(in the rows, 128 means zero)
Here are made-up things, facts about them, and rows of numbers that follow some of those facts. Name the thing behind each unnamed row.

Some facts about the things:
bakler: Ξ b; θ tuskos; φ getrafler
betes: Ξ a; θ pegegres; φ klivude
bibir: Ξ b
boflufle: Ξ b; θ groka; ρ pibri
bradro: Ξ a; θ klefis; φ truner
bredin: Ξ a; θ tobror; ρ pibri goklem brozis; φ drogitres
breguran: Ξ b; θ bakler; ρ tastistok pibri
bremubre: Ξ b; θ tubrigra; ρ trudruk; φ dadu
brini: Ξ a; θ lisu; φ kidral
bropi: Ξ b; θ flovemu; ρ pibri klivude kidral; φ tuzor
brozis: Ξ a; θ sudrivem; ρ regrik; φ pedil
budri: Ξ b; θ dresimek
buplagros: Ξ a; θ pegegres; ρ tredral; φ flovemu
bustis: Ξ b; θ tobror; φ genuken
dadu: Ξ a; θ tubrigra; φ nono
darom: Ξ a; θ tregren; φ goklem
deful: Ξ b; θ noplen; ρ tastistok gasta; φ feplol
dekel: Ξ a; θ pegegres; φ veplar
deklos: Ξ a; θ lisu; ρ pibri; φ roflin
dresimek: Ξ b; θ flarol; φ gede
dreton: Ξ a; θ navi; φ vadre
drifosuk: Ξ a; θ tregren; ρ pibri brozis
drigur: Ξ a; θ flarol
drini: Ξ a; θ groka; φ modris
drogitres: Ξ a; θ tobror; φ bustis
dumori: Ξ a; θ rulek; φ tribril
fakas: Ξ b; θ lisu; ρ deklos; φ brini
famin: Ξ b; θ gropluk; ρ kekim; φ skipa
faskefar: Ξ a; θ ruzu; ρ boflufle
fedron: Ξ a; θ tuskos; φ bakler
fekol: Ξ a; θ kekim; φ klefol
feplol: Ξ a; θ noplen; ρ pibri nukeplas; φ tregren
fifu: Ξ a; θ sudrivem; φ brozis
fimem: Ξ a; θ fleflo
fizon: Ξ a; θ drigur; ρ mesu papli
flarol: Ξ a
fleflo: Ξ a; θ gropluk; ρ koba drifosuk
flidimi: Ξ a; θ flovemu; ρ tronam betes; φ zofis
flimun: Ξ a; θ trogok
flovemu: Ξ a; θ pegegres; φ dekel
flutik: Ξ b; θ trogok; φ skaveflu
fugros: Ξ b; θ noplen; ρ trudruk; φ repes
gasta: Ξ a; θ zupa; ρ pibri
gede: Ξ a; θ flarol; φ trudruk
genaker: Ξ a; θ klefis; φ gropustem
genuken: Ξ b; θ tobror
getrafler: Ξ a; θ tuskos; φ tubrigra
goklem: Ξ a; θ tregren; ρ tobror; φ drifosuk
goto: Ξ a; θ sudrivem
grabrur: Ξ a; θ pibri; φ papli
gribuk: Ξ a; θ drigur; ρ trudruk; φ klofleskes
groka: Ξ a; θ bibir
gropluk: Ξ a; ρ regrik
gropustem: Ξ b; θ klefis; ρ dekel kidral; φ bradro
grozu: Ξ a; θ pedil; ρ tobror klivude; φ kidregik
grumes: Ξ a; θ pedil; φ mevon
kagra: Ξ b; θ klefis; ρ pibri; φ genaker
kekim: Ξ a; θ pegegres; φ buplagros
kemo: Ξ a; θ flarol; ρ dreton; φ drigur
kidral: Ξ a; θ lisu; ρ tastistok deklos; φ deklos
kidregik: Ξ a; θ pedil
kipim: Ξ b; θ lisu
klefis: Ξ a; θ pibri; ρ sudrivem; φ trovim
klefol: Ξ b; θ kekim; ρ pibri; φ sarem
klivude: Ξ a; θ pegegres; ρ pibri; φ kekim
klofleskes: Ξ b; θ drigur; φ fizon
klotepus: Ξ b; θ gede; ρ bremubre; φ tedra
klovok: Ξ a; θ klefis; ρ regrik; φ kagra
koba: Ξ a; θ bibir; ρ trudruk tobror; φ sene
lisu: Ξ b; θ pibri; φ rulek
mano: Ξ b; θ pedil; ρ noski deklos kekim; φ grozu
melona: Ξ a; θ trogok; φ flutik
mesu: Ξ a; θ ruzu; ρ vutri; φ stomedrin
mevon: Ξ b; θ pedil; ρ pibri; φ mano
mibram: Ξ a; θ flovemu; ρ truner; φ vuston
modris: Ξ a; θ groka; φ boflufle
moplemu: Ξ a; θ zupa; ρ mesu pibri tobror; φ noski
munik: Ξ a; θ navi; ρ bustis vivotro papli klivude; φ dreton
natran: Ξ a; θ dresimek; φ tronam
navi: Ξ a; θ gropluk; φ saplodur
nono: Ξ a; θ tubrigra; ρ trudruk papli
noplen: Ξ b
noski: Ξ a; θ zupa; φ ruzu
notos: Ξ a; θ tobror; ρ pibri; φ bredin
nukeplas: Ξ a; θ gropluk; ρ pibri; φ navi
papli: Ξ a; θ pibri; ρ deklos
pedil: Ξ b; θ sudrivem; φ zusti
pegegres: Ξ a
pibri: Ξ b
plavar: Ξ b; θ dresimek; φ budri
pledor: Ξ a; θ gropluk; φ famin
pledron: Ξ a; θ bibir; φ koba
plekek: Ξ a; θ rulek; ρ dekel lisu fizon
pobrok: Ξ a; θ kekim; ρ tastistok; φ fekol
regrik: Ξ a; θ gede; ρ pibri
repes: Ξ a; θ noplen; φ deful
rimak: Ξ b; θ gede; φ klotepus
roflin: Ξ b; θ lisu; ρ pibri; φ kipim
rokas: Ξ b; θ navi; φ vutri
rulek: Ξ a; θ pibri; φ klefis
rusom: Ξ a; θ pedil; ρ tobror; φ grumes
ruzu: Ξ a; θ zupa; φ gasta
ruzun: Ξ b; θ trogok; ρ regrik pibri; φ flimun
sadregem: Ξ a; θ noplen; φ fugros
saplodur: Ξ b; θ gropluk; φ pledor
sarem: Ξ a; θ kekim; φ trobro
sene: Ξ a; θ bibir; ρ papli nukeplas; φ groka
skaveflu: Ξ b; θ trogok; φ ruzun
skinopa: Ξ a; θ sudrivem; ρ pibri kagra; φ fifu
skipa: Ξ a; θ gropluk; φ fleflo
skufubrok: Ξ b; θ sudrivem; ρ sudrivem kekim; φ skinopa
stogris: Ξ a; θ ruzu; ρ boflufle; φ faskefar
stomedrin: Ξ a; θ ruzu; ρ regrik; φ stogris
sudrivem: Ξ b
tastistok: Ξ a; θ flovemu; ρ pibri deklos
tedra: Ξ a; θ gede; φ tredral
tobror: Ξ a; θ zupa; ρ pibri; φ moplemu
tredral: Ξ b; θ gede; ρ lisu tobror; φ regrik
tregas: Ξ a; θ pedil; φ rusom
tregren: Ξ b; θ noplen; ρ pibri groka
tribril: Ξ a; θ rulek; φ plekek
trobro: Ξ b; θ kekim; ρ pibri brozis; φ zufum
trogok: Ξ b
tronam: Ξ a; θ dresimek; φ plavar
trovim: Ξ a; θ pibri; ρ goklem; φ grabrur
trudruk: Ξ a; θ flarol; ρ pibri; φ vivotro
trugrur: Ξ a; θ getrafler
truner: Ξ b; θ klefis; φ vagron
tubrigra: Ξ b; θ tuskos
tuskos: Ξ b; ρ goklem
tuzor: Ξ a; θ flovemu; ρ pibri; φ flidimi
vadre: Ξ a; θ navi
vagron: Ξ b; θ klefis
veplar: Ξ b; θ pegegres; ρ tedra
vivotro: Ξ b; θ flarol; ρ regrik; φ kemo
vuston: Ξ a; θ flovemu; φ tastistok
vutri: Ξ a; θ navi; ρ nukeplas; φ munik
zofis: Ξ b; θ flovemu; φ mibram
zosil: Ξ b; θ getrafler; ρ gropustem kagra; φ trugrur
zufum: Ξ a; θ kekim; ρ pibri
zupa: Ξ a
zusti: Ξ a; θ sudrivem; ρ gede nukeplas; φ goto

Known rows:
munik: [138 120 133 155 152 118 122 101 121 118 128 125 145 134 171 139 143 167
 169 113 120 111 103 128 126 149 105 116 117 121 111 133 117 130 139 129
 117 150 122 160 113 135 146]
famin: [144 157  76 165  84 165 154 127 147 165 131 166  58 172  89 141  94 109
  93 155 110 159 141  89 145 108 146 192 137  85  95 115 145 100 155  92
 148  91 130 115 194 155 126]
fizon: [131 116 144 127 154 140 142 124 135 127 135 112 153 131 162 135 143 124
 154 102 129 104  95 129  84 146 107 122 117 128 110 110 118 146 144 136
 105 118 126 160  97 147 139]
tobror: [ 88 152 159  78 126  82  91 140 136  75  98  83 161  46 175 124 154  80
 171 118 146  93 114 126 112 142  98  69  81 157 174 144 107 139 123 147
 115 186 125 147  62  92  95]
stomedrin: [136 120 144 122 133 109 109 117 114  94 108 115 156 112 157 123 151 169
 151 107 141  94 115 120 136 149 115  87 100 135 120 148 115 130 112 151
 103 169 117 159  97 120 138]
brozis: [131 147 127 124 182 137 129 136 127 125 105 146 127 139 122 150 129 171
 170 136 142 126 133 132 156 155 121 135 144 100 121 131 118 142 122  83
 119 110 119 166 117 153 136]
skufubrok: [133 149 117 127  15 125 127 120 125 100  90 109  89 131 132  96 136 110
  58 118 126  76 131  54 132  90 129  87  58 152 114 159 127  89 131 195
  97 207 125 117 157  71 101]
deful: [153 151  86 153  96 129 127 145 154 154 132 181  99 158 127 133  95 132
  88 143 113 151 142  78 144 111 150 150 110 107  96 127 143 106 153 126
 126 102 135 103 171 142 124]
goklem: [126 136 157  92 149 118 125 134 118 105 102 109 166 107 154 122 152 146
 144 111 136  85 113 124 114 137 107  93 103 142 127 146 115 145 114 140
  92 158 117 147  91 118 126]
tronam: [117  69 145  81  97 135 138 124 132  90 110  81 158 152 137 118 183 121
 136 103 159  81 111 157  94 114 163  74 125 178 121 129  98 161 120 167
 105 131 124 125 107 144 137]
zofis: [140 122  97 130 107 128 135 140 143 167 145 171 104 158  85  96  80 119
  73 156 122 149 138 114 135 100 142 155 146 123  99 121 144 103 110 132
 130 110 144  83 200 118 105]
goto: [129 127 109 179 212 187 167 119 125 162 154 158  83 197  70 168 113 172
 195 163 125 198 140 195 161 169 127 208 218  69 129 102 129 147 149  14
 174  51 143 148 164 187 152]
natran: [127  88 174 108 106 130 132 122 115  76 114  52 172 116 144  99 170 126
 103  81 163  58 111 134  82 124 121  55  99 161 132 136 117 137 106 190
 101 167 125 142  85 104 138]
pledor: [123 109 138 140 163 157 151 120 112 121 131 116 125 147 103 138 135 156
 151 130 133 130 132 163 130 143 118 138 164 115 139 121 118 140 127 101
 138 117 136 144 131 133 140]
bakler: [100 154 113 122  53  94  91 152 158 101 130 107 107  84 124 101 108  56
  80 143 129 144 149 100 116  94 148  91  96 149 167 141 144 101 134 156
 152 152 149  70 136  86  82]
zupa: [ 97 117 130 137 122 117 104 123 104 112 156  85 131  93 105 136 135  91
 170 131 146 152 116 168 152 152 133 134 148 136 194 143 133 132 139 127
 153 142 140 146  86 127 115]
groka: [111 147 128 125 161 110  94 124 157 109 134 112 135  84 131 156 121  88
 188 142 132 152 124 153 140 156 123 149 148 106 163 122 120 139 130  82
 157 108 125 145  99 160 125]
pegegres: [110  88 142 114 120  91 100 103 107 130 165 104 153  74  97 119 117  83
 165 135 147 142 100 178 143 155 114 146 171 144 165 133 128 119 104 145
 142 149 137 141 113 127 112]

Name these rows:
No name comes twice in this set of rows, the named rows included.
[145 144  83 140 116 136 134 177 162 146 137 166 114 160 120 125  97 107
  76 135 126 143 131  79 121 102 156 146 114  97  90 122 150 119 144 123
 123  67 131 100 152 161 123]	vivotro
[103 121 154 120 106 101  95 114 127  72 128  63 142  77 138 122 146  95
 159 116 150 115 129 162 121 133 115  82 127 153 176 141 112 129 120 139
 142 167 134 133  92  97 104]	navi
[140 149 128 138 210 173 165 116 130 185 138 176 109 143 114 183 126 137
 178 146 104 173 133 159 144 140 120 210 179  94 133  91 129 154 143  43
 155  56 107 148 135 182 162]	papli
[125 148  89 156 118 163 156 162 141 163 143 174  77 187  80 125  94 129
  90 161 118 173 162 117 146 114 156 165 154  99 108 121 151 110 148  87
 151  85 146  89 192 135 115]	genuken
[120  97 146 129 133 135 144 128  90 130 142 110 136 140 100 131 149 144
 148 124 144 122 119 160 143 151 130 136 149 139 138 141 126 136 125 140
 119 147 130 151 102 127 139]	fimem
[100 188 146  68  60  75 103 144 148 125 116 133 129  42 176 112 131  41
  67 130  91 135 151  73 102  66 144  92  53 190 179 129 141 122 137 184
 131 166 116  61 115  60  97]	lisu
[106 131 120 114  34  96  91 165 162  82 145  68 133  86 133  85 122  32
  47 110 144 116 130  81  80  81 152  56  71 156 152 138 141  96 136 203
 127 142 149  71 113  97  94]	dresimek
[129 137 148 102 169 144 138 149 122 126 118 111 159 125 139 133 142 116
 140 111 146 101 102 128  98 146 121 113 123 120 119 111 119 152 122 125
  99 107 120 153  83 148 138]	trudruk
[116 138 129 110  51 116 128 156 131 107  98 122 116 129 131  81 134 116
  45 123 134  89 148  81 112  93 145  63  69 168 118 158 133 103 119 199
  98 184 140  78 143  65 102]	rokas
[151 171 105 133 107 133 141 144 140 176 128 190  95 141 139 141 105 118
  76 138  85 160 153  82 133  86 146 167 109 133 114 114 147 124 149 126
 135  97 116  83 170 124 136]	gropustem
[145 127 176 103 126  98 105  98  97  91 100 114 172  81 190 126 171 163
 112  85 127  80 134 110 126 110 122  76  80 162 137 148 120 140 100 182
 108 175  95 131  81 102 162]	klovok
[ 99 121 135 148 142 127 108 120 130 103 141  91 120 104 114 141 125  97
 179 139 137 163 131 179 133 147 120 138 164 111 181 122 125 127 139  83
 162 116 141 140 113 137 115]	ruzu
[107 130 173 111 111  94  98 103 112  88 136  80 147  54 153 135 159  96
 134 107 122 132 151 160 117 109 123  98 126 157 200 127 124 140 116 151
 158 159 115 112  89 100 138]	rulek
[131 136  98 146 101 160 152 171 148 147 148 141  95 177  97 106 102 104
  53 133 134 149 147 101 110 101 164 138 129 113 104 115 149 110 143 127
 133  82 145  86 165 146 123]	budri
[130 138 162 135  96 117 103  65 114 104 135  84 112  61 152 161 149  83
 139 112 101 144 138 145 133 113 112 158 139 133 195 107 126 128 128 126
 180 144  99 142 102 118 156]	klefis

The same things again, as new rows of numbers:
Known rows:
klofleskes: [140 113 134 117 103 127 141 136 125 144 189 133 108 139 119 129 151 119
 125 136 114 145 122 129 131 113 135 144 122 151 124 133 124 107 134 160
 143 156 124 131 102]
gribuk: [158 123 114 122  82  96 138 110 121 121 172 175  96 149 138 142 146 111
 113 134 104 129 108 128 138  75 136 139 101 158 103 109 134 113 133 151
 153 106 117 139  80]
regrik: [116 144 124 129 169 106 112 142 154 105 116  97 134 119 140 113 120 131
 131  94 128 157 159 133 127 146 130 126 145 116 137 129 110 188 124  96
 113  94 131 117 153]
vivotro: [123 125 132 121 156 154 124 149 136 129 158 102 125  96 127 118 125 129
 130 108 125 139 148 134 130 145 130 125 146 123 151 136 113 138 122 125
 117 142 128 125 140]
gropluk: [154 127 127 222  95 144 114 123 132 131 126 125 124 122 122 119 101 137
 127 128 100 121 118 116 138 152 112 117 109 114 126 129 147 145 141 115
 115 113 135 118 124]
fedron: [155 120 123 102  74  97 144 126 112 107 143 182 102 169 125 147 147 119
 120 154 113 131 107 124 128 100 133 147  96 152  89 118 142 100 136 157
 147 122 119 142  86]
ruzu: [119 139 136 116 142 115 122 132 138 122  99 129 137 137 132 125 115 136
 133 124 143 153 131 124 124 142 136 111 125 120 130 136 130 149 135 126
 115 117 135 133 152]
gasta: [114 142 129 125 163 128 115 143 142 100  85 111 143 103 138 117 108 138
 132 108 137 129 153 128 127 150 126 111 142 102 152 128 122 161 122 101
 106 107 131 122 165]
klefis: [113 124 129 125 121 109 125 116 119 139 112 138 107 129 137 128 137 129
 129 133 136 111 114 137 123  90 143 128 106 134 113 129 136 145 124 139
 127 115 128 129 126]
vagron: [ 65 138 145 141 219 175 103 132 154 168  83  45 155  75 114 103 107 140
 150  94 174 124 160 137 123 165 125 114 170 101 185 158 101 178 126  96
  95 159 144 106 205]
tastistok: [ 88 155 137 128 216 143 103 143 152 114  41  27 169  93 148 111 101 151
 133  93 157 130 161 149 128 175 127 108 170  86 169 132 109 191 110  65
  94 122 133 108 190]
flovemu: [111 152 138 111 165 141 117 129 144 135  73  77 151 129 139 124 114 143
 131 112 145 155 145 135 129 151 138 114 140 113 134 135 122 158 131 105
 114 130 134 122 157]
boflufle: [129 117 130 107 133 147 137 147 121 137 161 127 126 109 118 130 131 128
 129 131 117 114 141 117 129 145 122 137 134 131 127 141 123 113 117 140
 127 141 127 133 125]
modris: [141 127 126 117  97 100 137 123 120 117 129 164 117 161 130 136 141 123
 126 140 127 135 113 123 127 104 126 139 111 145 104 120 136 118 134 141
 141 118 123 136 104]
kipim: [ 79 131 141 132 194 158 111 133 148 160  97  69 150  79 113 111 115 135
 145 103 159 118 151 137 122 160 129 122 156 106 166 152 107 151 122 107
 104 157 140 111 183]
mevon: [119 125 128 121 149 142 131 145 125 118 150 108 143  93 123 118 122 126
 136 120 129 102 132 128 133 155 101 124 151 119 168 130 116 111 115 119
 122 143 126 127 148]
bustis: [117 121 131 119 157 148 128 139 125 140 143 127 144 103 124 123 115 132
 133 131 125 130 153 118 125 164 133 119 148 120 151 138 122 126 119 130
 114 146 134 130 149]
drifosuk: [131 134 121 125 124 117 127 129 127  99 125 146 116 132 137 133 121 127
 125 121 123 113 129 124 137 119 125 132 121 127 125 121 126 138 124 122
 133 105 122 132 123]

Name these rows:
No name comes twice in this set of rows, the named rows included.
[145 130 114 124  98 110 136 112 116  92 146 170 124 155 129 139 134 120
 120 139 130 110 118 129 132 109 109 130 120 146 133 106 131  98 126 123
 147 101 120 138 108]	rusom
[127 123 130 123 139 179 137 140 121 142 150  95 128 105 130 133 128 128
 122 126 108 107 143 130 148 141 124 137 138 120 130 135 124 109 116 140
 127 163 118 134 119]	klefol
[139 114 127 142 108 142 136 126 125 146 201 129 101 131 125 131 139 122
 120 131 109 125 125 132 138 103 134 131 127 152 129 126 122 104 128 155
 146 141 122 135 104]	klotepus
[155 122 120 112  84  88 143 125 124 117 165 175  98 172 135 141 156 113
 118 139 112 149 109 133 127  86 136 147 102 161  90 110 135 108 139 150
 148 105 119 134  79]	natran
[137 132 127 117 122  86 128 129 133 118 146 129 127 156 131 126 141 123
 127 118 118 167 132 135 120 112 136 136 124 141 113 124 122 142 137 127
 133 108 127 125 118]	tedra
[119 125 126 126 118 117 127 116 134 130 106 142 113 133 123 132 135 120
 132 129 141 113 121 126 122 101 130 145 115 134 115 130 131 132 132 133
 130 113 129 126 121]	genaker
[101 153 131 127 192 143 112 129 142 124  64  70 175 124 142 118 104 140
 132 102 160 160 156 136 116 154 134 111 171  98 155 126 114 171 112  81
 105 116 137 109 176]	dekel
[162 121 112 120  87 112 140 117 115 118 158 207 113 165 132 157 129 117
 117 150 105 125 131  98 128 114 146 131 110 145  87 125 145 107 125 155
 146 102 123 150  88]	tobror
[113 131 143 124 155 165 132 136 128 159 122  66 146 121 118 126 135 135
 130 126 136 132 142 134 138 149 139 133 148 123 134 142 118 115 128 121
 126 174 128 125 135]	zofis
[114 125 141 105 150 152 126 142 132 153 136 111 135 112 123 124 119 135
 136 124 137 137 144 125 127 156 136 118 132 123 142 147 121 133 129 142
 118 149 135 127 150]	tubrigra
[145 107 122 131  93 141 145 124 103 152 201 166 109 143 121 146 141 120
 119 153  95 106 125 110 138 109 130 139 114 154 111 132 134  77 126 166
 153 148 123 148  88]	bremubre

